Here is a tiny trained network, its code and every weight. The questions are about switching its units off for an input and a target symbol, where a switched-off unit gives its printed mean instead of its output.

import numpy as np


def w(rows, s, z=0):
    codes = np.array(rows[::2]) - 128.0
    scale = np.full(codes.shape[1], s)
    scale[-1] = z or s
    return codes * scale


def norm(h):
    return h / np.sqrt((h * h).mean(-1, keepdims=True) + 1e-5)


def f(y):
    return y / 2 * (1 + np.tanh(0.7978845608 * (y + 0.044715 * y**3)))


def softmax(a):
    e = np.exp(a - a.max(-1, keepdims=True))
    return e / e.sum(-1, keepdims=True)


def log_softmax(a):
    a = a - a.max(-1, keepdims=True)
    return a - np.log(np.exp(a).sum(-1, keepdims=True))


def net(x, mask):
    ids = ['αγδεζηλμξπψω'.index(c) for c in x.split()]
    T = len(ids)
    res = E[ids] + P[:T]
    u = 0
    for l in range(3):
        q, k, v = (norm(res) @ M[l].T for M in (Q, K, V))
        z = softmax(np.where(np.tri(T) > 0, q @ k.T / 4**0.5, -1e9)) @ v
        res = res + np.where(mask[u], z, O[l][:, -1]) @ O[l][:, :-1]
        u += 1
        y = f(norm(res) @ A[l][:, :-1].T + A[l][:, -1])
        res = res + np.where(mask[u : u + 4], y, B[l][:, -1]) @ B[l][:, :-1]
        u += 4
    return log_softmax(norm(res)[-1] @ U[:, :-1].T + U[:, -1])


Q, K, V, O, A, B = {}, {}, {}, {}, {}, {}
E = w([
[194,129,91,123,126,157],'α',
[119,173,135,183,186,182],'γ',
[54,140,40,134,165,191],'δ',
[132,147,94,181,104,186],'ε',
[14,123,128,197,250,191],'ζ',
[186,186,141,163,157,163],'η',
[203,106,37,73,144,28],'λ',
[70,90,117,4,98,237],'μ',
[204,226,137,144,187,167],'ξ',
[67,96,86,202,112,60],'π',
[208,76,202,137,171,100],'ψ',
[163,131,157,112,189,62],'ω',
],0.016)
P = w([
[111,178,190,67,89,60],'0',
[137,99,107,122,255,133],'1',
[154,89,98,138,231,138],'2',
[171,83,88,151,204,137],'3',
[168,78,77,167,176,148],'4',
[190,80,71,178,137,160],'5',
[200,77,62,179,101,157],'6',
[209,78,58,182,88,165],'7',
],0.0093)
Q[0] = w([
[170,154,90,142,131,155],'L0H0',
[66,173,142,166,122,158],'L0H0',
[97,252,168,103,73,165],'L0H0',
[134,89,97,149,90,83],'L0H0',
],0.021)
K[0] = w([
[158,180,88,146,71,163],'L0H0',
[84,185,225,150,211,112],'L0H0',
[143,207,252,118,181,104],'L0H0',
[93,107,72,99,60,95],'L0H0',
],0.017)
V[0] = w([
[203,26,88,55,113,134],'L0H0',
[119,73,235,11,152,254],'L0H0',
[115,139,98,40,159,25],'L0H0',
[156,80,255,195,151,76],'L0H0',
],0.0064)
O[0] = w([
[181,155,70,51,169,98,157],'L0H0',
[223,192,116,190,30,182,3],'L0H0',
[145,117,79,78,72,71,106],'L0H0',
[184,90,170,2,83,183,53],'L0H0',
],0.0088,0.0045)
A[0] = w([
[176,166,71,95,194,145,115],'L0N0',
[95,127,78,173,144,63,100],'L0N1',
[86,117,111,44,107,252,155],'L0N2',
[84,80,108,128,146,57,3],'L0N3',
],0.012,0.0073)
B[0] = w([
[93,116,134,179,127,136,254],'L0N0',
[183,120,175,121,139,137,221],'L0N1',
[179,147,89,251,64,106,163],'L0N2',
[133,54,115,126,131,162,174],'L0N3',
],0.022,0.0065)
Q[1] = w([
[183,212,85,181,98,171],'L1H0',
[242,158,192,108,174,9],'L1H0',
[140,93,115,94,117,110],'L1H0',
[19,205,31,155,153,162],'L1H0',
],0.012)
K[1] = w([
[194,244,130,114,124,157],'L1H0',
[174,84,14,177,254,154],'L1H0',
[156,72,84,116,98,135],'L1H0',
[59,215,125,67,101,84],'L1H0',
],0.0092)
V[1] = w([
[2,181,71,130,63,55],'L1H0',
[129,130,186,68,17,243],'L1H0',
[79,163,149,114,130,82],'L1H0',
[130,123,176,94,97,253],'L1H0',
],0.0071)
O[1] = w([
[189,128,164,151,18,141,61],'L1H0',
[100,2,164,69,120,166,1],'L1H0',
[90,152,175,142,47,143,131],'L1H0',
[56,60,177,108,195,151,72],'L1H0',
],0.0064,0.0044)
A[1] = w([
[70,4,173,55,125,129,14],'L1N0',
[118,138,70,161,187,179,94],'L1N1',
[120,122,154,80,73,90,4],'L1N2',
[96,166,180,196,142,147,35],'L1N3',
],0.011,0.0047)
B[1] = w([
[8,57,94,165,166,153,187],'L1N0',
[97,163,134,100,54,129,255],'L1N1',
[70,103,158,97,78,87,120],'L1N2',
[151,116,86,78,127,92,217],'L1N3',
],0.014,0.0069)
Q[2] = w([
[83,173,157,174,110,206],'L2H0',
[17,158,152,115,73,252],'L2H0',
[254,12,195,139,138,127],'L2H0',
[70,114,40,58,128,146],'L2H0',
],0.015)
K[2] = w([
[155,144,248,88,24,131],'L2H0',
[77,99,205,69,18,150],'L2H0',
[188,109,75,182,206,251],'L2H0',
[74,82,88,29,138,118],'L2H0',
],0.012)
V[2] = w([
[197,107,116,91,117,191],'L2H0',
[142,132,124,183,131,169],'L2H0',
[122,119,7,112,151,131],'L2H0',
[127,42,113,141,95,129],'L2H0',
],0.015)
O[2] = w([
[101,250,202,195,176,152,1],'L2H0',
[78,133,141,177,105,42,132],'L2H0',
[37,187,82,89,103,156,174],'L2H0',
[123,188,71,119,226,72,134],'L2H0',
],0.013,0.0061)
A[2] = w([
[139,10,158,157,86,142,82],'L2N0',
[27,179,85,152,130,103,65],'L2N1',
[130,71,205,25,149,82,157],'L2N2',
[173,202,17,52,162,18,3],'L2N3',
],0.012)
B[2] = w([
[105,210,164,59,159,89,255],'L2N0',
[129,130,193,43,124,108,198],'L2N1',
[75,163,114,185,93,161,228],'L2N2',
[240,214,137,6,169,42,245],'L2N3',
],0.015,0.0041)
U = w([
[180,92,178,175,173,76,137],'α',
[94,222,70,127,128,209,91],'γ',
[56,194,174,133,124,92,102],'δ',
[209,96,78,136,153,200,143],'ε',
[148,168,77,211,88,142,178],'ζ',
[104,98,71,127,84,10,2],'η',
[144,129,198,132,123,183,191],'λ',
[71,71,92,134,171,145,164],'μ',
[99,120,107,78,44,162,124],'ξ',
[136,198,131,178,215,176,127],'π',
[180,175,75,80,156,92,146],'ψ',
[189,28,146,96,106,106,89],'ω',
],0.013,0.0071)

Each question gives the input, a string of symbols that net reads in full, and the target symbol t.
The units are the heads (4 rows each of Q, K, V and O) and the neurons (one row each of A and B). Each row of codes is followed by its name. A weight is (code - 128) times the scale printed after its matrix; where a second scale follows, it is the last column's (O, A, B and U).
mask holds one flag per unit, layer by layer, with each layer's heads first. A switched-off unit (its flag False) gives its mean, the last column of its rows in O or B, instead of its output. The means were averaged over made-up inputs and are rounded, as every weight is.
A unit's drop is (log p(t) with every unit on - log p(t) with that unit switched off) / (log p(t) with every unit on - log p(t) with every unit switched off).
The circuit of an input: a set's keep is (log p(t) with only the set's units on - log p(t) with every unit switched off) / (log p(t) with every unit on - log p(t) with every unit switched off). Starting from the 12 units with the biggest drops (on a tie, the unit counted first), units are removed one at a time, each time the one whose removal leaves the highest keep (on an exact tie, the one counted first), for as long as the keep stays at least 0.8.
units of the circuit, in order: the units of the circuit, biggest drop first
most important unit: the unit with the biggest drop
k most important neurons: the k neurons with the biggest drops, biggest first
k most important neurons of layer l: the k neurons of layer l with the biggest drops, biggest first
input ω λ α ξ ξ δ η ψ, target α: 2 most important neurons -> L1N1, L0N1
input π π ζ μ μ ε, target ψ: most important unit -> L0N2
input γ η η λ γ, target α: 2 most important neurons -> L1N0, L0N3
input γ γ μ λ η, target α: units of the circuit, in order -> L2H0, L0H0
input ψ π ε η δ γ α, target π: units of the circuit, in order -> L0H0, L2H0, L0N0
input ζ α λ ω π δ, target η: units of the circuit, in order -> L2H0, L0H0, L0N1, L1N1
input ψ δ μ λ ω γ, target π: units of the circuit, in order -> L0H0, L2H0
input ζ α ψ δ, target η: 2 most important neurons -> L0N2, L0N3
input λ λ ξ, target γ: units of the circuit, in order -> L2H0, L1H0
input η λ ω α μ ξ, target μ: units of the circuit, in order -> L1H0, L0N0, L0H0
input α μ α ψ δ, target ζ: 2 most important neurons -> L0N3, L0N1
input α ψ λ λ ω δ ω, target α: units of the circuit, in order -> L0N1, L0H0
input λ δ γ ω ζ γ, target γ: units of the circuit, in order -> L2H0, L0H0, L0N1
input δ ζ γ ω, target α: units of the circuit, in order -> L0H0, L0N1
input ζ ε η α, target η: most important neuron -> L0N0
input γ ζ ψ γ η α, target α: units of the circuit, in order -> L0H0, L2H0, L0N0
input η π α α π π γ, target μ: units of the circuit, in order -> L1H0, L0H0
input ψ α ω, target η: 2 most important neurons -> L0N0, L2N3
input μ δ ψ π ω π δ, target δ: 2 most important neurons of layer 0 -> L0N1, L0N2
input α ω λ ω ζ γ α, target ζ: 2 most important neurons -> L0N0, L0N3
input λ ψ π λ ε λ ψ, target ψ: most important unit -> L1N1
input λ γ ω π ξ ξ ζ ε, target γ: units of the circuit, in order -> L2H0, L0H0
input η ε ζ γ, target μ: 2 most important neurons -> L1N0, L0N1
